Below are the code and all the weights of a small trained network. Each question names an input and a target symbol and asks about switching units off, where a switched-off unit gives its printed mean instead of its output.

import numpy as np


def w(rows, s, z=0):
    codes = np.array(rows[::2]) - 128.0
    scale = np.full(codes.shape[1], s)
    scale[-1] = z or s
    return codes * scale


def norm(h):
    return h / np.sqrt((h * h).mean(-1, keepdims=True) + 1e-5)


def f(y):
    return y / 2 * (1 + np.tanh(0.7978845608 * (y + 0.044715 * y**3)))


def softmax(a):
    e = np.exp(a - a.max(-1, keepdims=True))
    return e / e.sum(-1, keepdims=True)


def log_softmax(a):
    a = a - a.max(-1, keepdims=True)
    return a - np.log(np.exp(a).sum(-1, keepdims=True))


def net(x, mask):
    ids = ['Γαβεζλμξπφψ'.index(c) for c in x.split()]
    T = len(ids)
    res = E[ids] + P[:T]
    r = norm(res)
    for j in range(2):
        rows = slice(2 * j, 2 * j + 2)
        q, k, v = (r @ M[0][rows].T for M in (Q, K, V))
        z = softmax(np.where(np.tri(T) > 0, q @ k.T / 2**0.5, -1e9)) @ v
        o = O[0][rows]
        res = res + np.where(mask[j], z, o[:, -1]) @ o[:, :-1]
    y = f(norm(res) @ A[0][:, :-1].T + A[0][:, -1])
    res = res + np.where(mask[2:6], y, B[0][:, -1]) @ B[0][:, :-1]
    return log_softmax(norm(res)[-1] @ U[:, :-1].T + U[:, -1])


Q, K, V, O, A, B = {}, {}, {}, {}, {}, {}
E = w([
[145,169,211,191,157],'Γ',
[32,183,146,205,135],'α',
[132,157,106,138,131],'β',
[71,107,122,191,130],'ε',
[67,183,19,102,150],'ζ',
[20,145,152,124,133],'λ',
[145,110,127,68,153],'μ',
[228,125,80,110,206],'ξ',
[73,88,154,152,142],'π',
[139,149,163,120,176],'φ',
[137,21,188,134,251],'ψ',
],0.02)
P = w([
[205,188,129,242,253],'0',
[144,178,129,213,194],'1',
[110,166,128,195,164],'2',
[96,158,122,185,145],'3',
[100,158,119,172,129],'4',
[95,156,122,162,115],'5',
[97,141,160,141,82],'6',
[97,145,153,147,75],'7',
[77,140,148,148,66],'8',
[89,135,174,140,47],'9',
[91,139,174,139,39],'10',
[97,120,203,139,21],'11',
],0.0052)
Q[0] = w([
[97,231,189,231,254],'H1',
[240,97,56,181,146],'H1',
[83,114,126,30,57],'H2',
[129,122,81,147,94],'H2',
],0.0068)
K[0] = w([
[84,181,201,199,91],'H1',
[253,132,6,48,239],'H1',
[55,117,88,108,72],'H2',
[177,135,123,29,151],'H2',
],0.0049)
V[0] = w([
[189,109,125,2,101],'H1',
[174,107,80,6,198],'H1',
[172,104,118,150,15],'H2',
[76,137,166,145,59],'H2',
],0.0062)
O[0] = w([
[42,181,166,107,127,2],'H1',
[58,96,148,143,13,54],'H1',
[82,136,188,229,84,19],'H2',
[2,155,100,121,54,139],'H2',
],0.0065,0.0064)
A[0] = w([
[136,62,2,254,152,252],'N1',
[20,107,161,141,3,56],'N2',
[77,135,211,222,198,123],'N3',
[196,37,153,108,150,220],'N4',
],0.0073,0.0031)
B[0] = w([
[148,128,197,103,2,254],'N1',
[114,242,131,171,204,134],'N2',
[189,32,11,179,93,199],'N3',
[87,106,95,77,68,193],'N4',
],0.0089,0.0054)
U = w([
[183,130,147,166,177,65],'Γ',
[120,130,121,205,97,42],'α',
[183,193,171,107,107,78],'β',
[91,104,182,149,73,72],'ε',
[69,247,124,114,129,137],'ζ',
[69,109,105,166,194,125],'λ',
[55,115,183,53,135,209],'μ',
[202,72,55,94,118,233],'ξ',
[97,79,116,107,91,253],'π',
[173,157,178,91,216,37],'φ',
[129,25,207,115,181,11],'ψ',
],0.013,0.0048)

Each question gives the input, a string of symbols that net reads in full, and the target symbol t.
The units are the heads (2 rows each of Q, K, V and O) and the neurons (one row each of A and B). Each row of codes is followed by its name. A weight is (code - 128) times the scale printed after its matrix; where a second scale follows, it is the last column's (O, A, B and U).
mask holds one flag per unit, heads first, then neurons. A switched-off unit (its flag False) gives its mean, the last column of its rows in O or B, instead of its output. The means were averaged over made-up inputs and are rounded, as every weight is.
A unit's drop is (log p(t) with every unit on - log p(t) with that unit switched off) / (log p(t) with every unit on - log p(t) with every unit switched off).
The circuit of an input: a set's keep is (log p(t) with only the set's units on - log p(t) with every unit switched off) / (log p(t) with every unit on - log p(t) with every unit switched off). Starting from all 6 units, units are removed one at a time, each time the one whose removal leaves the highest keep (on an exact tie, the one counted first), for as long as the keep stays at least 0.8.
units of the circuit, in order: the units of the circuit, biggest drop first
top k neurons: the k neurons with the biggest drops, biggest first
heads that matter: for each layer, one digit per head in row order, 1 if its drop is at least 0.15 and else 0, layers parted by /
drop when u is switched off: that unit's drop, to one decimal
input π μ α ε α λ μ μ μ π β μ, target ζ: units of the circuit, in order : (H1, N2, H2)
input ζ λ ζ μ β Γ ψ π λ λ, target λ: heads that matter : 10
input ξ μ μ λ, target ξ: units of the circuit, in order : (N3, H2)
input λ λ λ λ λ π μ Γ λ μ, target μ: units of the circuit, in order : (N3, H1)
input β λ ζ λ λ μ ε λ β λ β ζ, target ζ: units of the circuit, in order : (N3)
input λ λ ξ λ β, target β: top 2 neurons : (N3, N1)
input μ ε α λ, target ξ: units of the circuit, in order : (H1, N3)
input β λ μ λ, target λ: units of the circuit, in order : (N1, N4)
input μ ψ α, target ξ: heads that matter : 00
input μ μ Γ Γ μ λ μ λ λ α β π, target ξ: heads that matter : 10
input ξ μ α μ μ, target μ: drop when H1 is switched off : 0.6
input ψ λ λ α Γ, target ξ: drop when N3 is switched off : 0.6
input λ λ φ λ μ λ ε ζ Γ μ λ λ, target ζ: drop when N3 is switched off : -0.1
input ψ ε λ φ μ ψ λ ζ ψ β, target β: units of the circuit, in order : (N3)
